Here are made-up elements, facts about them, and rows of numbers that follow some of those facts. Name the element behind each unnamed row.

There are 2 kinds of fact about the elements: Ψ, λ.
Ψ: uses; λ: belongs to class
AY Ψ:AC λ:634
BD λ:451
T Ψ:BG λ:315
K Ψ:BE λ:315
AS Ψ:AE λ:634
U Ψ:L λ:634
AE Ψ:N λ:315
AC Ψ:BK λ:315
F Ψ:AU λ:256
D λ:315
AW λ:315
J Ψ:D λ:451
AK Ψ:AM λ:451
BM Ψ:AG λ:451
AD Ψ:AZ λ:315
AV Ψ:AS λ:451
Q Ψ:AJ λ:451
AX λ:634
V Ψ:Q λ:634
G Ψ:C λ:256
AL Ψ:BB λ:554
W Ψ:AH λ:256
Y Ψ:O λ:318
AQ Ψ:J λ:315
BH Ψ:F λ:318
AT Ψ:AY λ:554
BF Ψ:V λ:315
AP Ψ:BH λ:315
AI Ψ:P λ:634
M Ψ:AO λ:634
BK Ψ:BF λ:554
AO Ψ:AP λ:554
BA λ:554
AR Ψ:M λ:315
E Ψ:A λ:318
AN Ψ:AR λ:256
BL Ψ:AT λ:634
AF λ:256
A Ψ:I λ:318
S λ:318
AM Ψ:H λ:554
BI Ψ:AQ λ:554
I Ψ:W λ:451
P Ψ:Z λ:256
O Ψ:T λ:554
B Ψ:AK λ:451
AJ Ψ:R λ:634
AA Ψ:AL λ:451
L Ψ:AV λ:634
AZ Ψ:Y λ:554
BE Ψ:AB λ:315
BC Ψ:E λ:256
AU Ψ:BL λ:315
AG Ψ:AN λ:315
AB Ψ:BI λ:554
N Ψ:BM λ:256
R Ψ:AI λ:315
C Ψ:X λ:315
Z Ψ:BC λ:451
AH Ψ:K λ:318
X Ψ:AD λ:256
H Ψ:U λ:634
BG Ψ:AA λ:256
BB Ψ:B λ:315

Some elements and their rows:
G: 6	-8	-7	-20	21	-10	-3	-5	49	0	-3	15	-32	-8	15	-28	-5	-2	-21	-8
AG: -6	18	-5	-14	2	-11	9	-3	14	-6	-7	-10	-23	28	-13	4	1	18	-14	0
BI: 16	-6	1	4	2	52	-8	11	12	10	16	-6	14	-11	2	-16	-6	-2	8	-22
AQ: 16	10	2	35	7	9	-8	-2	16	50	6	2	16	-7	-6	-5	-4	-1	-18	-26
AX: -8	-9	-2	-12	51	-4	-2	-1	4	-7	-7	-5	-13	-12	-13	5	-7	16	28	-3
T: 16	1	-3	-14	14	-12	-11	1	6	-1	-8	6	-28	5	-11	-13	-7	-2	1	-16
AT: -12	-10	30	-10	33	3	-3	-2	27	-9	-1	-7	-23	-9	-18	8	-9	26	35	-16
BL: -8	-2	42	-15	51	-9	38	-5	11	29	21	10	-30	-11	-15	15	12	41	21	0
Z: -6	-9	-7	-12	1	44	-5	20	8	-7	1	22	1	-6	-10	-13	-6	1	13	-17
BC: -5	-5	-5	-9	10	-4	-5	5	44	-5	0	0	-9	18	-17	-19	-9	4	-13	-24
AI: -4	-6	-5	-4	26	-7	-3	9	-5	-1	1	-1	-32	9	-5	-12	1	11	17	-22
AO: -10	30	26	-15	2	9	58	27	6	17	29	1	-27	-9	-8	1	1	44	7	-4
N: -6	7	-11	-19	6	-9	-2	0	36	-6	5	-7	-27	11	-12	-12	-10	-7	-22	-1
BB: -3	41	8	-12	11	-6	-5	-3	-12	13	15	21	-28	-9	-13	2	-6	19	-14	-19
Q: -9	1	5	-13	5	17	-2	22	6	-9	1	10	-27	-9	1	-17	0	9	24	-14
A: -4	-12	13	11	2	4	-9	0	5	12	3	6	6	0	6	2	-10	15	12	-6

Which element is each row?
-6	-7	-6	-12	4	68	-9	10	16	-11	0	30	26	-10	-6	-5	-9	1	-4	-20 -> I
7	12	36	-3	9	-1	-4	-6	27	23	-12	0	-30	18	-16	15	7	34	10	-20 -> AC
13	-8	-2	-18	20	-14	5	-5	24	16	-10	2	-24	2	4	-13	2	11	-18	-17 -> AD
-4	-5	16	-12	41	-6	-8	-5	8	24	-6	-6	-33	-2	-11	29	-8	61	35	-18 -> AY
-6	-4	-2	-17	4	-6	-8	-3	40	-1	11	2	-29	-4	-10	-13	-5	1	-5	-18 -> AF
14	-7	-5	-18	18	-7	-10	-4	-10	1	14	11	-28	-6	26	-15	-7	2	8	30 -> Y
1	11	5	-16	7	-9	-6	-4	17	5	-7	-5	-27	19	-15	-3	-4	11	-4	-21 -> AW
-7	11	-5	-17	3	17	14	-1	1	-10	3	20	-26	-8	-7	-5	-1	2	-5	22 -> BM
-9	16	7	-16	5	33	-3	-3	-10	-6	1	25	-21	-14	-8	12	-7	-3	10	-4 -> AK
-6	-6	-5	-13	0	33	4	2	-1	-6	5	24	-21	-11	0	-5	-8	-4	8	0 -> BD

